Below is a small trained network, with its code and all its weights. Each question gives an input and a target symbol and asks what happens when units are switched off, that is, made to give their printed mean instead of their output.

import numpy as np


def w(rows, s, z=0):
    codes = np.array(rows[::2]) - 128.0
    scale = np.full(codes.shape[1], s)
    scale[-1] = z or s
    return codes * scale


def norm(h):
    return h / np.sqrt((h * h).mean(-1, keepdims=True) + 1e-5)


def f(y):
    return y / 2 * (1 + np.tanh(0.7978845608 * (y + 0.044715 * y**3)))


def softmax(a):
    e = np.exp(a - a.max(-1, keepdims=True))
    return e / e.sum(-1, keepdims=True)


def log_softmax(a):
    a = a - a.max(-1, keepdims=True)
    return a - np.log(np.exp(a).sum(-1, keepdims=True))


def net(x, mask):
    ids = ['δεηλμπω'.index(c) for c in x.split()]
    T = len(ids)
    res = E[ids] + P[:T]
    r = norm(res)
    for j in range(3):
        rows = slice(2 * j, 2 * j + 2)
        q, k, v = (r @ M[0][rows].T for M in (Q, K, V))
        z = softmax(np.where(np.tri(T) > 0, q @ k.T / 2**0.5, -1e9)) @ v
        o = O[0][rows]
        res = res + np.where(mask[j], z, o[:, -1]) @ o[:, :-1]
    y = f(norm(res) @ A[0][:, :-1].T + A[0][:, -1])
    res = res + np.where(mask[3:19], y, B[0][:, -1]) @ B[0][:, :-1]
    return log_softmax(norm(res)[-1] @ U[:, :-1].T + U[:, -1])


Q, K, V, O, A, B = {}, {}, {}, {}, {}, {}
E = w([
[133,159,130,199,77],'δ',
[108,73,108,211,172],'ε',
[117,133,155,7,101],'η',
[115,182,227,103,141],'λ',
[215,162,126,191,133],'μ',
[135,195,61,146,107],'π',
[119,85,87,115,154],'ω',
],0.02)
P = w([
[233,68,114,80,11],'0',
[179,75,107,132,39],'1',
[147,100,104,140,62],'2',
[114,117,100,153,89],'3',
[102,139,101,156,131],'4',
[90,166,92,163,155],'5',
[81,199,100,149,191],'6',
[73,234,107,129,232],'7',
[53,227,98,146,254],'8',
],0.0073)
Q[0] = w([
[172,143,167,59,82],'head 0',
[168,73,139,117,218],'head 0',
[113,37,95,104,74],'head 1',
[169,120,166,101,11],'head 1',
[141,133,234,83,81],'head 2',
[104,108,128,86,175],'head 2',
],0.011)
K[0] = w([
[229,79,159,4,136],'head 0',
[77,183,135,122,235],'head 0',
[237,62,106,83,57],'head 1',
[153,163,253,141,68],'head 1',
[196,16,129,21,14],'head 2',
[124,192,119,121,254],'head 2',
],0.0081)
V[0] = w([
[90,134,195,155,53],'head 0',
[143,131,92,55,30],'head 0',
[110,248,120,196,190],'head 1',
[102,176,127,110,176],'head 1',
[131,5,111,33,49],'head 2',
[254,144,114,46,216],'head 2',
],0.0063)
O[0] = w([
[3,158,119,44,196,16],'head 0',
[77,210,110,199,212,120],'head 0',
[148,59,122,161,183,5],'head 1',
[96,93,102,166,53,64],'head 1',
[128,60,117,201,241,130],'head 2',
[126,90,126,193,41,130],'head 2',
],0.0065,0.0024)
A[0] = w([
[132,110,134,57,131,79],'neuron 0',
[96,166,228,144,148,3],'neuron 1',
[116,102,234,132,162,119],'neuron 2',
[140,141,94,101,117,59],'neuron 3',
[135,95,164,63,106,10],'neuron 4',
[187,133,140,136,128,56],'neuron 5',
[110,3,112,185,166,61],'neuron 6',
[135,118,118,133,135,71],'neuron 7',
[118,139,103,107,99,62],'neuron 8',
[126,173,158,114,137,120],'neuron 9',
[149,114,132,127,67,106],'neuron 10',
[168,154,144,109,164,147],'neuron 11',
[126,88,128,114,139,68],'neuron 12',
[128,84,113,143,164,123],'neuron 13',
[135,88,108,130,136,87],'neuron 14',
[151,144,191,171,80,129],'neuron 15',
],0.018,0.0055)
B[0] = w([
[111,150,178,190,95,151],'neuron 0',
[104,135,103,8,181,152],'neuron 1',
[196,134,103,129,167,153],'neuron 2',
[137,144,158,105,128,148],'neuron 3',
[182,151,153,139,105,132],'neuron 4',
[113,130,143,167,136,148],'neuron 5',
[87,84,49,119,101,255],'neuron 6',
[118,125,134,116,131,127],'neuron 7',
[155,148,150,99,142,139],'neuron 8',
[109,94,115,127,114,146],'neuron 9',
[121,172,107,175,129,140],'neuron 10',
[129,107,150,217,102,151],'neuron 11',
[139,130,104,126,109,136],'neuron 12',
[99,99,134,120,97,184],'neuron 13',
[113,116,146,102,107,164],'neuron 14',
[145,89,167,152,151,179],'neuron 15',
],0.015,0.0099)
U = w([
[2,187,159,147,216,64],'δ',
[139,123,202,205,139,253],'ε',
[88,153,128,134,176,46],'η',
[130,147,149,107,147,60],'λ',
[139,253,53,139,137,75],'μ',
[162,127,143,69,236,194],'π',
[73,70,78,125,107,167],'ω',
],0.008,0.0036)

Each question gives the input, a string of symbols that net reads in full, and the target symbol t.
The units are the heads (2 rows each of Q, K, V and O) and the neurons (one row each of A and B). Each row of codes is followed by its name. A weight is (code - 128) times the scale printed after its matrix; where a second scale follows, it is the last column's (O, A, B and U).
mask holds one flag per unit, heads first, then neurons. A switched-off unit (its flag False) gives its mean, the last column of its rows in O or B, instead of its output. The means were averaged over made-up inputs and are rounded, as every weight is.
A unit's drop is (log p(t) with every unit on - log p(t) with that unit switched off) / (log p(t) with every unit on - log p(t) with every unit switched off).
The circuit of an input: a set's keep is (log p(t) with only the set's units on - log p(t) with every unit switched off) / (log p(t) with every unit on - log p(t) with every unit switched off). Starting from the 12 units with the biggest drops (on a tie, the unit counted first), units are removed one at a time, each time the one whose removal leaves the highest keep (on an exact tie, the one counted first), for as long as the keep stays at least 0.8.
circuit, biggest first: the units of the circuit, biggest drop first
unit that matters most: the unit with the biggest drop
top k neurons: the k neurons with the biggest drops, biggest first
which heads matter: for each layer, one digit per head in row order, 1 if its drop is at least 0.15 and else 0, layers parted by /
drop when u is switched off: that unit's drop, to one decimal
input ω μ λ, target π: circuit, biggest first	(neuron 2)
input λ ε ω δ ω, target δ: top 3 neurons	(neuron 6; neuron 0; neuron 9)
input ε ω ω ε π λ μ δ, target ε: circuit, biggest first	(neuron 6; neuron 15)
input λ ω ε ω, target ε: circuit, biggest first	(head 1; neuron 0; head 2; neuron 6)
input λ ω μ ω η η, target δ: circuit, biggest first	(head 0; neuron 0)
input λ ω η ω ε ω δ δ, target δ: top 3 neurons	(neuron 6; neuron 1; neuron 2)
input λ ε η, target ε: circuit, biggest first	(neuron 0; neuron 6)
input δ ω ω ω π ω, target π: circuit, biggest first	(head 2; neuron 6; neuron 8)
input ε ε δ δ, target δ: top 2 neurons	(neuron 6; neuron 2)
input π ω ω ε μ π ω δ, target ε: which heads matter	010
input ω μ μ ω ω μ ω, target μ: which heads matter	101
input μ π ω π ω ω μ ω, target μ: top 2 neurons	(neuron 10; neuron 15)
input ω ε μ ω, target ε: circuit, biggest first	(head 1; neuron 6; neuron 0; head 2)
input μ π ω ε π μ λ ε λ, target π: unit that matters most	neuron 1
input η λ μ η, target δ: circuit, biggest first	(head 0; neuron 6; head 2)
input ω π ω, target π: which heads matter	110
input μ ω ω η ω δ ω, target δ: drop when neuron 12 is switched off	0.0
input μ δ μ ω δ ω ω ω μ, target ε: drop when neuron 15 is switched off	0.1
input π ω ω ε η, target ε: drop when neuron 6 is switched off	0.4
